Here is a tiny trained network, its code and every weight. The questions are about switching its units off for an input and a target symbol, where a switched-off unit gives its printed mean instead of its output.

import numpy as np


def w(rows, s, z=0):
    codes = np.array(rows[::2]) - 128.0
    scale = np.full(codes.shape[1], s)
    scale[-1] = z or s
    return codes * scale


def norm(h):
    return h / np.sqrt((h * h).mean(-1, keepdims=True) + 1e-5)


def f(y):
    return np.maximum(y, 0)


def softmax(a):
    e = np.exp(a - a.max(-1, keepdims=True))
    return e / e.sum(-1, keepdims=True)


def log_softmax(a):
    a = a - a.max(-1, keepdims=True)
    return a - np.log(np.exp(a).sum(-1, keepdims=True))


def net(x, mask):
    ids = ['αβγδεζηθλμξπστφψ'.index(c) for c in x.split()]
    T = len(ids)
    res = E[ids] + P[:T]
    r = norm(res)
    for j in range(3):
        rows = slice(3 * j, 3 * j + 3)
        q, k, v = (r @ M[0][rows].T for M in (Q, K, V))
        z = softmax(np.where(np.tri(T) > 0, q @ k.T / 3**0.5, -1e9)) @ v
        o = O[0][rows]
        res = res + np.where(mask[j], z, o[:, -1]) @ o[:, :-1]
    y = f(norm(res) @ A[0][:, :-1].T + A[0][:, -1])
    res = res + np.where(mask[3:11], y, B[0][:, -1]) @ B[0][:, :-1]
    return log_softmax(norm(res)[-1] @ U[:, :-1].T + U[:, -1])


Q, K, V, O, A, B = {}, {}, {}, {}, {}, {}
E = w([
[59,202,117,65],'α',
[8,168,137,143],'β',
[130,157,85,144],'γ',
[65,71,207,244],'δ',
[130,230,128,175],'ε',
[173,156,163,172],'ζ',
[3,50,72,124],'η',
[85,53,132,194],'θ',
[96,149,166,236],'λ',
[178,147,179,171],'μ',
[183,147,175,182],'ξ',
[163,135,172,186],'π',
[127,42,130,51],'σ',
[158,133,161,185],'τ',
[212,226,181,35],'φ',
[162,134,144,149],'ψ',
],0.02)
P = w([
[163,116,93,126],'0',
[75,96,251,132],'1',
[85,104,231,134],'2',
[95,103,208,138],'3',
[102,108,214,142],'4',
[105,102,215,132],'5',
[104,105,202,142],'6',
],0.016)
Q[0] = w([
[123,32,121,140],'H1',
[103,69,102,35],'H1',
[61,161,152,92],'H1',
[147,96,119,57],'H2',
[73,74,128,91],'H2',
[130,108,88,79],'H2',
[112,165,153,119],'H3',
[96,50,136,153],'H3',
[71,93,124,3],'H3',
],0.017)
K[0] = w([
[60,47,94,152],'H1',
[75,122,218,149],'H1',
[75,170,161,116],'H1',
[74,136,191,117],'H2',
[58,71,168,102],'H2',
[147,103,193,131],'H2',
[134,167,82,135],'H3',
[113,126,137,254],'H3',
[57,156,252,135],'H3',
],0.015)
V[0] = w([
[75,82,123,110],'H1',
[223,194,115,22],'H1',
[196,137,208,143],'H1',
[18,178,132,79],'H2',
[165,163,98,175],'H2',
[72,132,162,178],'H2',
[185,37,108,108],'H3',
[166,127,62,2],'H3',
[144,225,191,140],'H3',
],0.0098)
O[0] = w([
[90,179,89,97,227],'H1',
[176,184,210,112,35],'H1',
[192,71,90,143,114],'H1',
[21,193,70,132,174],'H2',
[211,226,129,228,4],'H2',
[106,180,99,182,137],'H2',
[108,25,231,130,146],'H3',
[2,55,202,33,36],'H3',
[236,241,135,116,120],'H3',
],0.0085,0.0037)
A[0] = w([
[65,109,117,100,240],'N1',
[171,110,51,70,102],'N2',
[122,132,97,196,104],'N3',
[117,133,126,191,68],'N4',
[168,53,91,4,180],'N5',
[78,148,221,135,153],'N6',
[167,117,23,92,114],'N7',
[166,156,134,88,1],'N8',
],0.016,0.0075)
B[0] = w([
[200,112,75,114,254],'N1',
[43,46,198,85,160],'N2',
[99,109,166,166,159],'N3',
[116,171,148,157,144],'N4',
[47,122,249,130,210],'N5',
[95,177,84,106,223],'N6',
[75,65,206,41,177],'N7',
[183,178,183,50,129],'N8',
],0.013,0.011)
U = w([
[105,214,105,74,183],'α',
[80,162,112,188,87],'β',
[106,167,220,118,1],'γ',
[79,124,184,248,48],'δ',
[176,156,143,135,117],'ε',
[180,103,141,128,147],'ζ',
[59,51,38,138,116],'η',
[102,57,112,225,106],'θ',
[153,131,114,199,137],'λ',
[175,109,146,129,113],'μ',
[181,100,140,137,148],'ξ',
[178,91,134,153,168],'π',
[62,41,213,70,96],'σ',
[187,83,135,152,161],'τ',
[195,184,219,50,9],'φ',
[195,74,204,122,94],'ψ',
],0.013,0.0041)

Each question gives the input, a string of symbols that net reads in full, and the target symbol t.
The units are the heads (3 rows each of Q, K, V and O) and the neurons (one row each of A and B). Each row of codes is followed by its name. A weight is (code - 128) times the scale printed after its matrix; where a second scale follows, it is the last column's (O, A, B and U).
mask holds one flag per unit, heads first, then neurons. A switched-off unit (its flag False) gives its mean, the last column of its rows in O or B, instead of its output. The means were averaged over made-up inputs and are rounded, as every weight is.
A unit's drop is (log p(t) with every unit on - log p(t) with that unit switched off) / (log p(t) with every unit on - log p(t) with every unit switched off).
The circuit of an input: a set's keep is (log p(t) with only the set's units on - log p(t) with every unit switched off) / (log p(t) with every unit on - log p(t) with every unit switched off). Starting from all 11 units, units are removed one at a time, each time the one whose removal leaves the highest keep (on an exact tie, the one counted first), for as long as the keep stays at least 0.8.
circuit, biggest first: the units of the circuit, biggest drop first
k most important neurons: the k neurons with the biggest drops, biggest first
which heads matter: for each layer, one digit per head in row order, 1 if its drop is at least 0.15 and else 0, layers parted by /
drop when u is switched off: that unit's drop, to one decimal
input α ψ ψ π η, target η: which heads matter => 100
input φ δ σ ψ α θ, target θ: circuit, biggest first => (H3)
input α σ σ η μ, target α: which heads matter => 000
input η η γ ε, target η: which heads matter => 001
input σ σ σ σ η, target η: circuit, biggest first => (N1, H1)
input σ ψ θ, target θ: circuit, biggest first => (H3, N5)
input σ θ α β α δ, target δ: which heads matter => 001
input δ α τ, target δ: which heads matter => 000
input α λ ε, target α: which heads matter => 000
input θ θ σ ξ σ τ, target θ: circuit, biggest first => (H3, N5, N7)
input η λ σ σ α ξ, target η: which heads matter => 001
input δ ψ λ δ σ ε, target δ: which heads matter => 110
input α τ α τ β ξ λ, target α: 2 most important neurons => (N6, N5)
input θ ψ σ ψ ψ λ, target θ: which heads matter => 101
input η ζ σ σ λ, target η: most important neuron => (N5)
input η π σ ξ, target η: drop when N3 is switched off => 0.0
input α γ α, target α: drop when H3 is switched off => 0.1
input λ η λ π φ α, target α: drop when H2 is switched off => 0.1
input θ σ τ ε τ, target θ: drop when H3 is switched off => 0.3
